Below are the code and all the weights of a small trained network. Each question names an input and a class and asks about switching units off, where a switched-off unit gives its printed mean instead of its output.

import numpy as np


def w(rows, s, z=0):
    codes = np.array(rows[::2]) - 128.0
    scale = np.full(codes.shape[1], s)
    scale[-1] = z or s
    return codes * scale


def f(y):
    return y / 2 * (1 + np.tanh(0.7978845608 * (y + 0.044715 * y**3)))


def log_softmax(a):
    a = a - a.max(-1, keepdims=True)
    return a - np.log(np.exp(a).sum(-1, keepdims=True))


def net(x, mask):
    res = np.array(x, float).reshape(1, 7) / 4 @ E
    y = f(res @ A[0][:, :-1].T + A[0][:, -1])
    res = res + np.where(mask, y, B[0][:, -1]) @ B[0][:, :-1]
    return log_softmax(res[-1] @ U[:, :-1].T + U[:, -1])


A, B = {}, {}
E = w([
[231,133,186,45,127,78,164,80],'x0',
[89,112,144,114,123,117,149,123],'x1',
[122,210,186,140,154,35,66,99],'x2',
[196,199,178,107,150,34,68,137],'x3',
[59,126,144,124,134,60,87,248],'x4',
[119,191,147,171,147,110,90,70],'x5',
[21,108,138,116,124,99,136,168],'x6',
],0.011)
A[0] = w([
[102,97,136,71,117,57,134,230,145],'N1',
[254,66,92,79,119,229,204,119,4],'N2',
[65,50,104,93,121,206,207,86,127],'N3',
[107,123,119,78,132,41,121,161,87],'N4',
[11,100,79,138,129,197,118,166,207],'N5',
[196,172,114,109,121,42,71,76,133],'N6',
[116,133,85,209,123,153,56,180,67],'N7',
],0.015,0.0021)
B[0] = w([
[87,131,136,42,126,106,146,161,222],'N1',
[250,104,88,53,126,171,132,189,255],'N2',
[108,145,140,132,131,135,234,71,246],'N3',
[139,133,169,96,132,100,161,170,189],'N4',
[57,129,104,216,124,150,128,97,248],'N5',
[138,126,195,151,130,84,105,71,234],'N6',
[132,110,87,141,126,146,15,169,183],'N7',
],0.016,0.023)
U = w([
[212,221,206,154,172,39,64,2,164],'0',
[26,108,40,162,111,172,227,89,2],'1',
[219,79,55,79,121,175,179,122,192],'2',
[76,160,169,46,145,28,108,182,100],'3',
[30,122,56,177,132,121,57,181,161],'4',
],0.0068,0.0041)

Each question gives the input, the list of numbers given to net, and the class t.
The units are the neurons (one row each of A and B). Each row of codes is followed by its name. A weight is (code - 128) times the scale printed after its matrix; where a second scale follows, it is the last column's (A, B and U).
mask holds one flag per neuron, in row order. A switched-off neuron (its flag False) gives its mean, the last column of its row in B, instead of its output. The means were averaged over made-up inputs and are rounded, as every weight is.
A unit's drop is (log p(t) with every unit on - log p(t) with that unit switched off) / (log p(t) with every unit on - log p(t) with every unit switched off).
The circuit of an input: a set's keep is (log p(t) with only the set's units on - log p(t) with every unit switched off) / (log p(t) with every unit on - log p(t) with every unit switched off). Starting from all 7 units, units are removed one at a time, each time the one whose removal leaves the highest keep (on an exact tie, the one counted first), for as long as the keep stays at least 0.8.
units of the circuit, in order: the units of the circuit, biggest drop first
k most important neurons: the k neurons with the biggest drops, biggest first
drop of u: that unit's drop, to one decimal
input [-1,6,5,6,-3,-8,-1], class 0: units of the circuit, in order	(N6)
input [1,2,-1,-4,5,6,-3], class 4: units of the circuit, in order	(N3, N2)
input [3,7,-8,-7,4,7,-4], class 1: 2 most important neurons	(N3, N5)
input [-6,6,6,1,-5,1,3], class 4: units of the circuit, in order	(N3, N6)
input [3,-8,3,-4,6,-5,-5], class 3: 3 most important neurons	(N2, N3, N1)
input [6,6,3,-4,1,2,3], class 3: 4 most important neurons	(N2, N5, N6, N3)
input [-6,2,7,-1,-5,-3,0], class 4: 3 most important neurons	(N3, N2, N6)
input [3,2,2,-1,-1,-7,4], class 3: 2 most important neurons	(N2, N5)
input [-6,0,-8,3,0,-3,-2], class 1: 3 most important neurons	(N5, N3, N4)
input [-7,-2,-2,8,-3,5,5], class 4: drop of N7	0.1
input [7,-3,2,-4,2,4,-4], class 0: drop of N6	0.1
input [-5,7,-7,4,8,8,1], class 4: drop of N6	0.0
